Rows lie near named flat spaces through zero. A row that begins with a name and a colon came from that space; any other row is followed by the name of its block's space that it lies nearest.
z704_z217: [ 31 -41 -57 -33 -13  11   7  64 -15 -36  14  -1 -56 -36  33 -12 -15 -33
 -27 -43]
z272_z187: [ -5  17  58  32 -22  -1  -4 -16   0   0  -3 -20  29  21 -23  15  -5  14
  -4  23]
z556_z614: [-25 -15  -6  40 -20  19   1  18  14  -1  24 -35 -13  -5   1  49   4 -27
 -19 -13]
z556_z614: [  4  -4  -2 -14   9   0   0   1  -7 -11  -1   0   7 -13   3   5  -1   2
  -6   1]
z556_z614: [ 25   2  16 -26 -20   6   6   7 -33  -8 -22   7  10  14 -27 -30   2  12
  28  13]
z272_z187: [ 13 -53 -15   5  37   5  23  24   6  -5 -13  -1 -18 -10  -6 -16   3  49
  -5  10]
z272_z187: [  9 -39  19   4  23  22  15   6  -5  -8 -32 -35  16   5  -5  33 -19  37
 -18  14]
z900_z93: [ 16 -21  54  19 -19  18  -3  -1  -1 -20  -3 -43  10   9 -16  42 -29  22
 -49   0]
z884_z430: [-11  31   8 -21  46 -59  21  -2  11 -26 -41  38   9  21  -3 -39   3  -5
  19  29]
z884_z430: [ -1   3 -27 -46  27 -11  37  21  -8 -26 -48   0 -14  31  -5 -18 -11 -30
  24   8]
z704_z217: [ -9  -4 -10  33   5 -12   8   8  37  18  -5   0 -35  28  20 -14 -14  -4
  -9 -12]
z884_z430: [-10 -23 -17  12  71 -26  -8 -24  27  23  -1  43   8 -31   8 -12  27  61
  -5  10]
z900_z93: [-27  32 -28  -9  16  21   5 -46  22  32  43 -20  11  -6  32   6  -7 -19
  11   9]
z556_z614: [ 13 -18  -1 -13  -8  48  24  -3  -7  18 -28 -50  -2  40   2  11 -35   8
  10   4]
z272_z187: [  7   0  37  12 -16  26 -10 -10 -21  13 -24 -32  46   7  12  32 -18  22
   6  18]
z900_z93: [-16   6  19  65 -57  -4 -19  37  -7  -2  33  -3   4 -22   3  13  26 -21
   8   1]
z884_z430: [-43  58  36  37  -8 -12 -15 -61  33  30  25  -9  27  27  -6  27   3 -20
  -1  13]
z884_z430: [  7 -15 -14   1  24 -22  11  27  12 -17 -12  11 -19  -8  26 -19 -10   5
 -12  -1]
z272_z187: [ 13 -51  23   9  21  25  15  14  -6 -15 -31 -40  12   1  -9  39 -19  44
 -28  12]
z704_z217: [ 14  14  26   7 -37  -8   4  29 -15 -41  39 -14   5 -28  15 -20 -10 -15
 -13  17]
z704_z217: [  2 -42  -9  24  31   7   6 -13  36  17  32   1 -32 -12 -14  -6   6  49
 -33  -9]
z900_z93: [-10  31 -26 -18  -8   6 -13 -26 -10  31  19  23  12  -7   4 -21  22 -15
  42   0]
z900_z93: [ 24  17  58 -25 -10 -15 -25 -23 -18 -26 -38   2  32  14 -12  29 -28   6
 -37  -8]
z884_z430: [ 26  -7  32   1  13 -29  -8  15 -10 -20 -33  22  18  -8  16 -22 -12  38
 -11  13]
z556_z614: [ 18 -19  -9   1 -23  33  10  10   1  16  -4 -28 -26  25   6  -5 -25   0
  -2 -16]
z704_z217: [ 11  -4  26   2   0 -15  -8  -2 -10   7 -55  24   8  34 -32  -6   6  22
  14  -1]
z556_z614: [-15  15  42  37 -13  -5 -12 -23  14 -10  61 -14  20 -29 -13  20  11  12
 -31  17]
z704_z217: [ 22  -4  12 -27 -24  15   1  11 -15 -40  24 -30  -6 -17   3  17 -27 -20
 -40 -12]
z272_z187: [  2  -7  29  28 -13  -2 -18  -6   0   8   4   6  10  -3 -20  11  12  24
  -9  -1]
z704_z217: [-16   1  10 -10  28  23  -5 -51  -6  17  25 -11  45 -26 -26  31  22  34
   5  24]
z272_z187: [-13   1  16  51 -10  -7 -13  -3   8  25  24  15  13 -14  -7 -12  31  29
  18  17]
z556_z614: [ -8 -15   2   9  -2   1  -8   8  -9 -21  40   2   8 -46 -25  22  31   4
 -15   2]
z900_z93: [-29  18  -8  13  15 -22 -12   1  15  -8  -3   3  10 -12  32  36   1 -34
 -14  -7]
z556_z614: [  6   6  -7 -34   1 -33  -6  32 -45 -34 -33  51  17 -21 -32 -20  41 -13
  38   8]
z704_z217: [ 18   7  29 -18 -21  -1  -5  -2 -17 -26   2  -5   7   0 -20   2 -10  -3
 -17  -1]
z272_z187: [ 17   7  -1  12 -52 -10 -65  -3 -17  20  30  55 -11 -33  -9  -1  33  -6
 -11 -53]
z556_z614: [  4  10  -4  40 -57 -20 -19  40  15  -2  18  15 -50  11  20 -18  -5 -45
 -16 -40]
z900_z93: [  4   5  17  36 -26  -3  13  25   1  -2  21 -11  -2  -1  16 -36  -3   8
  15  26]
z900_z93: [ 19 -15   5   2  -4 -25   7  39 -11 -21 -26  27 -18   5 -14 -37   8  10
   9   1]
z884_z430: [ 14  -8   1  -8  21 -16  -7   0  -6   4 -23  30   8  -7   5 -23   6  31
   9   5]
z272_z187: [  4  11  53   7 -10 -11  -9 -26   3  -8 -18  -2  13  31 -42  17  -7  13
 -21   1]
z900_z93: [ -1 -55 -21  18   2  49  20  10   3  20  17 -35 -22  -2 -28  19  10  29
   0  -3]
z704_z217: [-19  40  -5  12 -14 -15   2  -7  17   8  17   1  -6  15  21 -16  -5 -38
  13   3]
z272_z187: [-14 -24   9  42   3   6  19  25  12 -12  23 -28  -2 -15  -2  12   7  13
  -9  22]
z884_z430: [ -9 -10 -32  -9  10  22 -14 -30  -5  40  25  24   2 -20 -29  -2  41  22
  27  -9]
z884_z430: [  3  25  17  20 -17 -46   5  34  15 -36   6  12 -21   4  31 -34 -18 -31
 -17   3]
z704_z217: [-41  65   6   9  -8   0   1 -36  10  17  21 -23  38  12  28  17  -5 -46
  27  27]
z884_z430: [-31  24   0   9  21  -6   1 -38  24  22   4   0  11  17  -6  14   7  -7
   8   8]
z556_z614: [ 31 -51 -34 -32 -12  46  13  29 -28  -2  -5 -19 -28  -7 -13  -1  -6  10
   2 -21]
z900_z93: [  9  47 -22 -47  17 -20  17 -32  12   8  23  28 -13  12  20 -80 -13 -11
  26  14]
[  5 -20  -7 -15  18   5  -6  -5   0  -2 -19   2  -3  -1  -7  24  -4   8
 -18 -17] | z272_z187
[-12  17   4   6   2 -10  -3  -7   1  19 -42  10  12  33   0   3   2  -8
  27   3] | z704_z217
[-12   3 -19 -21  27 -18  -8  -8  10 -10 -15  18  -7  -3   2  23   3 -22
 -17 -22] | z900_z93
[-33  35 -18  30  -7 -27   3  -1  24  10  51  23 -14 -10   3 -33  32 -30
  24  11] | z272_z187
[ 37 -19 -16 -38  18  12   3 -18  -7  19   2  24 -14  -4  -8 -53  -3  49
   9  -3] | z556_z614
[-30 -13   5  52 -23  43  19  -2  18  36  -1 -56  -7  44 -19  41  -3  -8
  15   6] | z556_z614
[-22   5   9  46 -29  -1  -4  10  13  10  17  -7 -11  11 -15  13  16 -18
   5  -3] | z556_z614
[  1 -16 -27 -18   0  31   3  -6 -10  19  -3  -9  -5   3 -11  11   6   0
  15 -11] | z884_z430
[ 13 -26  22   6  -5  28  20  -9  18 -12  30 -47 -23  11 -19  12 -29  19
 -46  -2] | z900_z93
[ 21 -20 -13   1  -5 -22  -2  32  -4  -9  -1  40 -34  -8 -13 -46  17  13
   4 -14] | z704_z217
[ 23 -20  -2  -6  -9  18 -11  10 -20   8 -13  -1   8 -12  14  -1  -6  23
   3  -6] | z272_z187
[-26  30 -13   9   9 -16  -6  -7 -11  27 -16  31  33  -2   4 -17  37  -4
  63  26] | z704_z217
[ 12 -20   6  -7  -3  18   5   8   3 -14 -16 -34 -12  14  10  32 -35  -7
 -36 -18] | z704_z217
[  1  -4  39  12   3   7   0 -20   6   4 -27 -24  17  29 -15  29 -20  21
 -18   7] | z704_z217
[ 14 -10  12 -18 -18  -3   9  28 -30 -45  17   1   1 -25 -36 -10  17  -4
  -1  11] | z884_z430
[ 21 -36   9 -26  39  20  14  -6 -16   5 -66 -14  24  19  -5  14 -20  51
   5  15] | z900_z93
[ -9   5  34 -17  21  25  20 -32 -18  -5 -18 -40  56   9 -25  31  -6  25
  15  47] | z556_z614
[  2   0 -24   0  -9   0   2  15 -14  18   1  27  -6  -5  -7 -40  28   4
  46   6] | z900_z93
[ 16   0  24 -15 -30  11   4  18 -34 -27  -7 -16  15   0 -20   4  -4  -7
   6  10] | z556_z614
[-11 -15 -46  11  -6 -20  -8  43  -2   4 -13  44 -37  -6 -10 -12  39 -29
  24 -30] | z556_z614
[-14 -12   6  47  14   0   9   7  15  11  28 -10  13 -25  18  -8  12  34
   6  32] | z704_z217
[ 19   8  33   5 -28 -16  -2  18 -15 -30  20   7   3 -14 -12 -27   2   6
  -8  13] | z704_z217
[  6  -4 -43 -42  14  -2  34  33  -6 -16 -45  -2 -32  32  13 -23 -20 -39
  23  -7] | z884_z430
[  7  -8  21   1  -7  10   4 -10  13 -15  21 -26 -13   6 -14  18 -20   1
 -42  -9] | z900_z93

Each name stands for a flat space through zero: a line, a plane or more. A row that begins with a name and a colon came from that space; any other row is followed by the name of the space it lies nearest, among the names in its block.
z467_z820: [-35   3  -5 -10   4  14 -11 -19  20   0  13  12 -17 -25  53   2 -10  10
  15   1]
z414_z79: [  1   6   3   5 -17 -41 -55  22  29  27   1  43 -28  19  24   3 -17  22
   0  -8]
z717_z650: [-30  -3   6 -12  12 -11 -22 -51  -7  -7  21   1  -2 -25   5  -4  -9  -9
  -8  -4]
z717_z650: [  5 -14   4  14   6  -3  10  39   6 -20 -16 -16 -34  10  -3   5   9 -14
  -4  13]
z717_z650: [ 10  16 -24  16 -14  31   1  35  11   3  -7 -18  -3  13  15  14  53   2
  16   9]
z561_z52: [-16  16 -32   5  -2  29  -6  10  -4  23 -44 -19  38   0  16 -13  27  19
   5   7]
z467_z820: [  5  -3   6  -5   9  31  30  -9   7 -18  22 -26 -12   0   9  10  39 -32
   7  -6]
z717_z650: [-20 -12   4   7  14  17  -9  18   2 -29  -2 -28 -57   9   6  13  27 -25
  -5  11]
z467_z820: [-11   6  26  19  12  27  -5  -8  30 -13   6  20 -91  33  38  22  -2  -7
 -13  38]
z561_z52: [  2  13  26 -14   1 -12 -35 -68   8  15  52  26 -15  18  -1  10  11 -19
 -16 -19]
z561_z52: [  8   8  -6  10  -1  16  39 -38 -10 -26  31 -18  23 -34 -11  10  22 -16
   9  19]
z414_z79: [-23   7  -8 -13   7  39 -10 -16 -22  -2   3 -18  -1   4  -3   4  15   1
   0  -6]
z561_z52: [  1  -7 -25 -11  -1  26  40  38  14   1 -15 -33  37 -23  30  -9  33  -5
  31 -22]
z467_z820: [-37  14 -19 -15   1  72 -10   4 -20  -2  -1 -11 -19   5  22  13   4  26
  16   3]
z657_z574: [  2  16  -2 -14   7  32 -13   1  28  52 -34  -4  13  53  36 -15  49  -7
  -9 -27]
z657_z574: [ 20 -10   2   3  -3   8  34  38   0 -15  -2  -8  -7   2  -7   6  -5  -2
  11   0]
z561_z52: [-23  21 -19   9   4  18 -27 -29  -7  20 -30 -12  22   5   7 -10  29   8
 -13  17]
z717_z650: [ -6 -25   9  14  14 -48  -5  12   3 -19 -24 -14 -12 -15 -14 -13 -10 -21
 -18  12]
z561_z52: [ 10 -17   8 -16  -3  -8  -6  44  16  -2  14  -2 -27  16  10   7   9 -14
  13 -36]
z717_z650: [-11   8  -1  -3  -1 -26 -19 -39   1  19  -1  24  28 -18   6 -14 -26  16
  -7   3]
z467_z820: [-16   9 -21  -3  -7 -25 -64  16 -24  42 -54   5  36  21 -24 -23 -13  35
 -18 -11]
z717_z650: [  8 -24  10  -8  14 -19   6  23 -15  -7 -23 -26   5  14 -35 -14   2 -23
 -17 -19]
z414_z79: [ 58  23  47  40  -3 -34  -1 -59   4  14  10  44 -23  62 -53  10  -4 -17
 -55  45]
z561_z52: [ 10 -13  -8   0  -4   3  30  47   1 -11 -13  -8   5 -11   2  -2 -14   8
  17  -3]
z467_z820: [ 30   0  12  20  -8 -20  -8  37 -14   7 -31  19 -18  43 -43   1 -30  17
 -23  20]
z657_z574: [-21 -22  13 -23  19 -11  -2   2  15   3  -9  -4 -11  -5  25 -16 -15 -14
  -3 -26]
z414_z79: [ 24 -12 -12  22 -18 -39  24  43  12 -27  13  -2   6 -38  -5   8  -3  -1
  23  12]
z657_z574: [ 25  16  -6  27 -22 -38  -8  14  26  23 -13  40  14   1  13  -2 -18  28
   3  23]
z414_z79: [  4  11   5   9  -4  -8 -22 -11  20  14   6  16 -17  17  16   5  15  -2
  -6   6]
z467_z820: [ -6  11   6  13   2   2 -21 -21  -3   2  -3   8 -22  17  -6   6   4   0
 -18  21]
z414_z79: [ -5 -39  20 -15  15 -56  -2  14 -11 -17  -7  -3  -5 -18 -27 -17 -47 -15
 -13 -21]
z561_z52: [ 20  -1  27 -20  -9 -26   6 -16   6  21  24  60   5   7  -1  -4 -75  27
   1 -18]
z657_z574: [ 20  39 -22  12 -29  21 -18 -15 -18  26  10  17  38  15 -20  12  19  33
   6  11]
z657_z574: [ 35  24 -16   3  -9  68  29  33   3  25 -20 -27  20  56   0   8  74  -6
   8 -10]
z414_z79: [-21 -19 -21  -9  -7 -25 -15  50  20  -9   2  -7  -3 -40  36  -3  -3   7
  32 -23]
z414_z79: [  0  16 -16  10 -26  -1 -42  25  -9   1  18  19 -19   6  -7  22  -3  31
  14   7]
z561_z52: [  6  10  -6  11 -13   0 -18  25 -17  10 -21  21  -6  20 -20   4 -32  36
  -5  17]
z657_z574: [  0  12   2   3   4  26  -8 -15 -12   3  -2  -9 -10  25 -13   6  23  -6
 -13   7]
z414_z79: [-19   2  -8 -25  10  57  13 -12 -57  -5 -10 -22  22   6 -37  -3 -20  18
  -2  -8]
z657_z574: [  8  12   5 -38  -9  55  -7   5 -47  19  16  13   7  45 -38  10 -27  31
   4 -36]
z717_z650: [-19 -22  14   8  15  -3  10  -3   6 -53  31 -20 -60 -27   8  18   5 -34
   2  17]
z467_z820: [-35  34 -29  11 -18 -21 -92 -35 -54  37 -35  33  40   0 -43 -12 -47  71
 -24  27]
z717_z650: [ 28 -14  -3  18  -5 -21  30  44   8 -19 -10 -17   3  -7 -14   1  13 -15
   6   7]
z657_z574: [ 16 -12   2 -34   4  75  48  44 -38 -18  11 -37  -4  30 -32  13  12  -8
  18 -38]
z467_z820: [  4  17  12  20   7  15  -3 -61 -11 -18  28 -11 -18  10 -24  17  40 -30
 -23  31]
[  2   0  -5  -8  -1  43  24  23 -14 -12   4 -15  -8   8  -4  10   6   4
  13  -4] | z467_z820
[ -1   2 -14 -17   8  44  55   9   3  17 -33 -12  48  -9  27 -20  -8  15
  16  -9] | z414_z79
[ -5   0  -9  -4 -13 -10  -1  15  -9   2  -1  25  14 -22   1  -2 -52  38
  15   3] | z467_z820
[ 12 -22   3 -40   2  41  44  55 -17  -6   5 -18   6  12  -8   0 -17   2
  26 -50] | z657_z574
[  4   0  -6  18  -5   3  -7  25 -16 -19  -6 -10 -23   7 -24  13   5   3
  -3  21] | z561_z52
[-16  12 -18   2  -5  36 -12  -7 -20 -18  22 -23  -9  -9  -6  19  35  -1
  11   7] | z414_z79
[  2 -23   5   6   5 -12   3  46   3 -26  -6 -18 -38   3  -7   7   3 -17
   1  -1] | z561_z52
[ 14   3   4  -9  -9  18   7  15 -21   1   8  11  -2  19 -23   8 -23  18
   4  -7] | z657_z574
[ -8 -11  11   1  13   2  -3 -30 -40 -39  24 -31 -16  -7 -54  11  11 -30
 -19   8] | z414_z79
[-37 -14 -12 -18  15  -8  -7 -28   2 -13  14 -31  22 -50  22 -12  21 -23
  11 -21] | z657_z574
[ 28 -18  17  18  -3 -72   9  20  42   0  -3  22  -7 -11  13  -9 -15 -16
  -4   3] | z414_z79
[ 13 -14  12  -6  20  38  36  40  22   3 -33 -33 -26  46  19  -5  43 -35
  -6 -16] | z657_z574
[ -3   4 -17  17  -4  17 -13  27 -13 -16 -10 -30 -16   9 -15  13  41  -6
   1  15] | z561_z52
[ 31 -10   4 -17   1 -19  11  26 -22  32 -41  -5  56  33 -47 -27 -14   4
 -16 -36] | z717_z650
[-21   0 -10   5  16   6  19 -29   4  -1 -26 -20  30 -28  17 -19  10  -8
  -5  16] | z561_z52
[ 27  -4   9  13  -3 -16  -9  44  -8  12 -39   4 -12  49 -36  -4  -9   6
 -22   4] | z467_z820
[-10  16 -27  21   0  22  29 -16 -19  -1 -39 -12  48 -29  -4 -13  -9  26
   0  43] | z561_z52
[ 34 -13  39  15  16 -61  25 -23  49  17 -17  25  -2  16  13 -22 -10 -35
 -31   6] | z414_z79
[-15  27 -22 -10 -11  29 -22 -41  -3  19  26  -2  32 -12  18   6  38   9
  15 -12] | z717_z650
[ 18 -26  24  -2  10 -21  30  25  -4 -19  -7   2 -19   7 -23  -4 -39 -11
  -9  -2] | z717_z650
[ 22  19 -15  10 -14  50  39   1 -51 -15   4  -9  29   3 -52  15  -9  26
   7  27] | z414_z79
[-46 -13  -9 -27  16  40 -24 -17 -68 -39  21 -49 -12 -17 -48  11   6 -10
  -2 -15] | z414_z79
[-16 -17  27 -26  16 -11 -18  -1   5  15 -11  22 -28  23  11 -13 -47   3
 -15 -24] | z657_z574
[ 41  12  14  23  -8  -1  30 -15 -26  -9   4  13  10  19 -57   9 -18   5
 -19  32] | z414_z79

Each name stands for a flat space through zero: a line, a plane or more. A row that begins with a name and a colon came from that space; any other row is followed by the name of the space it lies nearest, among the names in its block.
z758z37: [ -7  -2  -5  -9  -9   9  -4 -12   3  -2 -12  -8   2  11 -11  11  -1   7
  -3 -10]
z56z630: [ -6  10  -1 -24 -24  15  37 -21  17  11 -35  20  -2  -8  18  31   3 -16
   5  10]
z56z630: [-25 -22 -16 -32 -39  18  -1 -37 -12 -13 -22  -7 -42 -14 -15  11 -38  -3
 -14  25]
z249z807: [-27  14  18  -8  23   2   3 -18  -2  -7 -30  16  14  31  -8 -10   5   5
  17  -3]
z758z37: [-28  -5  31 -49  32  -5  17 -19  -3 -40 -44  25  11  31 -13 -11 -12   6
   5  13]
z758z37: [  6  16 -13  18  11   6   5   8   6  16  -8 -21  10  -9   7  -7   4  -4
  11  15]
z880z101: [ 21  -4  11 -52 -13 -27  22 -20 -24 -29   4  26 -12   4  -2 -18  31  28
  15  20]
z645z492: [ -2  20   8  39  39  -5 -58  43 -29 -14  43 -26  23 -11 -16 -44  32  11
 -15  14]
z56z630: [-17  13  14 -26 -22  10  32 -28   3   3 -25  44  -3 -11  23  16  16 -18
   8  17]
z880z101: [ 22   9   2 -46 -19 -25  14 -14 -36 -26   8  16 -28  -6  -6 -24  37  29
  15  38]
z397z731: [-56 -16  13  -8  -3  36 -60 -32 -30 -38  10 -11  37 -23 -18 -24  17   4
 -41  17]
z758z37: [ -6 -29 -13 -15 -12  -2  34 -58   4   7 -20   3  -4  -2  17 -17 -29   2
  33  14]
z56z630: [ 12  17 -11  -9  -6   4  19  -5  15  13 -24  -9   8  18  -3  20  16  10
  13 -12]
z645z492: [ 10 -32  12  -8  -5  -8 -10  -1  15 -10  18  10  19  30 -10  23  -3  13
 -16 -65]
z880z101: [ 15 -12 -30  -4 -51  -6   7 -40 -15  19  14  -6 -39  -6  -1  -3   0  18
  22   0]
z880z101: [-31  15   8  28  20  25  -1  18  23  17 -24   3  13  -6  11  19 -24 -38
 -12   0]
z56z630: [-22 -23   1 -24 -32  18  17 -23   2  -7 -13  20 -25 -37  17  17 -35 -30
 -20  29]
z645z492: [  7   2  -7   1  -5  -1  -4  -4  -8   0   9  -8   3  -8   1 -10  12   8
   3   8]
z249z807: [  9  -7 -33  26  13   3  13 -18  10  25 -13 -44   6  -5   8 -24 -28   4
  32  17]
z397z731: [ 43 -27   0  -8   7 -53  33  -6 -14  -3  29  19 -34   9  13 -39 -19  19
  41   7]
z397z731: [-12 -28 -20 -45 -36  18 -12 -41  -2 -22 -26 -30  -9  21 -38  24 -15  28
 -18 -18]
z249z807: [ -5  -2   7  26  46  -9 -12   1   3   1   2 -14  34  26  -5 -32  -3  12
  20 -16]
z397z731: [-11  12  -7   1 -16  22  -6   1  18  13 -22  -8   2  17 -13  41   2  -3
 -13 -30]
z880z101: [  3   7  17  -1   7  -8  38   1  32  21 -24  39   4  34  15  33  -8 -14
  19 -41]
z880z101: [ -8   1  -3  -1   8   1  10 -35   1   6 -17  -2  22  17   3 -17  10  13
  29  -3]
z56z630: [ 28 -25   8   2 -22   6  33  20  35  12  30  30  28 -52  55  39   2 -41
 -31 -13]
z645z492: [ 17  -1 -26  13 -36  -2 -21 -30 -24  13  36 -21   2 -12  -3 -21  41  31
  14  -4]
z645z492: [ 32  11 -24  12  -5   1 -26  26  -8   1  27 -46  13 -13 -14  -4  34  23
 -13   2]
z758z37: [ -1  -1  -5  -5  10  -1  16 -11   6   2 -19  -7   4   8   2  -6 -11   2
  15   7]
z397z731: [ 51   0   2 -10  20 -51  48  20  -5   1  13  18 -30   1  20 -29  -7   8
  41  26]
z758z37: [-14  32   2  42   7  28 -21  10  11  26   7  -6  51 -15  16   8  45 -14
  -8 -13]
z249z807: [-17  14  -1 -10  -5   7  14 -24  -5   5 -27  10 -10   3   2  -5   1  -3
  18  21]
z249z807: [ -3   1   3 -12  -3   4  -8   5   0 -10  -6  -3   1   9 -13  13   5   6
 -13  -9]
z249z807: [-12 -31  20  -6  -7   8  -1 -18   3 -15  24  28  34 -31  28  -4   5 -18
 -22  -3]
z56z630: [  6   4  10 -15  -5  -6  18  -2   3  -2  -4  22   1   2   9   9  12  -2
   4  -2]
z397z731: [  2 -26  -8 -12   7   2 -13 -25   2 -15  -1 -28  33  20 -17 -10   1  28
   0 -23]
z645z492: [-21 -28  17 -26  16 -12  25 -50  -7 -19 -19  27   7  12  11 -34 -24   3
  29  15]
z645z492: [-10   6  -6   2 -19   3   9 -26  -9  13  -4  12 -16  -9  10  -8   3  -4
  17  16]
z56z630: [ -8   5   5  11   6  10  12   5  12  10  -6  10  11 -18  21   5  -5 -24
  -2  11]
z645z492: [  4  23 -26  22  -2  13 -20  21   1  17  -8 -43 -11   3 -21  10   0   6
  -4   2]
z880z101: [-18  11 -58  85 -11  30 -27 -43  10  72  -7 -68   6  12  -6 -16 -19   8
  44 -23]
z880z101: [-11  21   6  -2  -6   4  21   1   5  13 -22  25 -20  -2  12  14  -3 -20
   9  14]
z56z630: [ 61  30   5 -29  13 -38  32  22  16   3 -10   7  20  67 -16  23  62  49
  32 -54]
z397z731: [-19  13   6   0  11  25 -32  -2  15  -5 -19 -20  53  39 -28  26  33  19
 -19 -52]
z397z731: [-17  13  17  -7  -8   1 -16   2 -16 -10   5  24 -13   3  -9   2  16  -1
 -10   0]
z758z37: [-13  29  29   1  34   8 -19  35  15 -10 -16  10  39  39 -19  26  31   2
 -19 -41]
z880z101: [ 28  -1   8 -31  -4 -28  18  -4 -10 -14   7  19  -6  19  -4  -6  25  26
  16  -8]
z249z807: [-24  40  30 -34 -11   4 -32  14 -32 -31  -6  32 -16  21 -34  13  54  15
 -24   1]
z397z731: [-33  21  -3 -19  10  48 -20   7   0 -26 -35 -37  42 -40  -7   7  19 -15
 -42  54]
z758z37: [ -6   9  22 -17  20  -9  -9  27 -18 -30   4  15 -10  -7  -8 -14   4  -4
 -16  28]
z758z37: [-11  13  -1  29   6  16   2 -12   9  23   1   1  38 -16  25  -7  22 -14
  10   2]
z249z807: [-50 -20  30 -15   5  22   0 -60  -9 -22  -5  38  56 -26  30 -29  19 -16
  -3  21]
z645z492: [-10  37  -6  22 -23  15   1  16  -3  28  -2  13 -31 -27  13  18  10 -28
  -2  23]
z249z807: [ 12 -25  -6  10  12   1 -13  11  13  -5  16 -25  27  -1  -2   1 -12   5
 -16 -22]
[  6  30  36   6  33 -27  -5  30 -17 -10  20  40   9  17   3 -23  43   6
  12  -2] | z397z731
[ 24 -41  -4   6  -6   0  -9  20  18  -8  37 -15  23 -22  10  16 -15  -6
 -35 -28] | z249z807
[ 10   4 -28  27  -6  -8  16 -55  10  44 -13 -18  14  46  -1 -15  11  33
  65 -41] | z880z101
[ 36 -10  -7  12  -9 -16 -26  55  -1  -4  44 -17 -24  -4 -16  19  -6   6
 -32 -27] | z880z101
[ 50 -39  -4 -81  -4 -17  76 -15  27 -34 -28   1  23 -14  24  16  -8  10
   2  24] | z645z492
[  2  32  -4  28  17   5 -26  53  -7   5   8 -21 -14 -13 -12   0   4 -11
 -17  20] | z880z101
[ 18  -6 -24  28  17 -10  24  -1  18  29 -10 -26  -7   8  10 -12 -36  -2
  34   1] | z249z807
[ -3 -37 -44   9  -5  25  32 -55  28  23 -32 -54  25 -27  24 -11 -51  -9
  23  26] | z249z807
[ 18 -19   7 -26 -28  -7  19  -4   6  -8  15  27  -2 -15  16  22   8  -5
 -14 -11] | z56z630
[ 11  28  -4   7   5   3   0  32 -10   1   8  -8  -3 -37  11  -9  23 -12
  -8  46] | z645z492
[ 25 -20 -40  51  52 -10  14  -1  33  34 -16 -75  26  28  -1 -30 -57  13
  46 -16] | z249z807
[ 10  -3 -12  -9 -13  -3  39  -4  22  19 -27   7 -31   8   9  27 -35 -13
  15  -2] | z249z807
[ 25  19  38  45  64 -33  26  52  27  21  22  43  40  16  40 -13  16 -22
  25 -29] | z758z37
[-31  -9  -6  41   5  37 -39 -14  22  18   2 -27  58   8  -4  15   4  -6
 -19 -50] | z397z731
[ 11  43  22 -10  28 -21  34  18   8   8 -29  34   0  36   5   4  28   3
  34  -3] | z880z101
[ 15 -23  16  -2  23 -16 -26  14  -7 -28  37  -5  37  10  -9 -19  19  22
 -16 -28] | z645z492
[ 24 -44   9 -27 -38 -15  19   5  18  -7  24  34 -25   0   9  45 -26  -9
 -27 -45] | z880z101
[ 20   9   6   6 -11  -9 -40  43 -22 -15  49  -3  -8 -15 -15   2  36  11
 -34  -7] | z249z807
[ -3 -13   4   7 -11   2   3 -14  -7   2  24  17  10 -36  28 -16   7 -14
  -2  18] | z249z807
[-34   6   5   1  -2  30 -28  -4  -9 -13  -5  -8  19 -24  -4  -1  10 -13
 -29  21] | z397z731
[ 15  18  -5  19   5  -4 -26  21 -26  -4  36 -17  12 -31   3 -32  42  10
  -5  30] | z645z492
[ -7 -17 -31  -9 -10   1   7 -64  -9   6 -25 -35  -6  23 -16 -28 -17  33
  41   7] | z645z492
[ -5  21 -18  33   7   3 -38  -4 -32   7  21 -35   1 -12 -13 -46  26  19
  14  28] | z645z492
[-10 -20 -13  -2 -36  14  -2 -43   2  11   3   1   2  -4   4  11  -2   4
   1 -19] | z758z37
[ 12 -19   3   0  19 -14 -25  -4 -16 -22  30 -19  31   6 -11 -35  20  30
  -1  -9] | z645z492
[ -8 -13   2 -16  32  -5  11 -11   2 -19 -27 -16  10  16  -9 -22 -27   8
  13  16] | z645z492
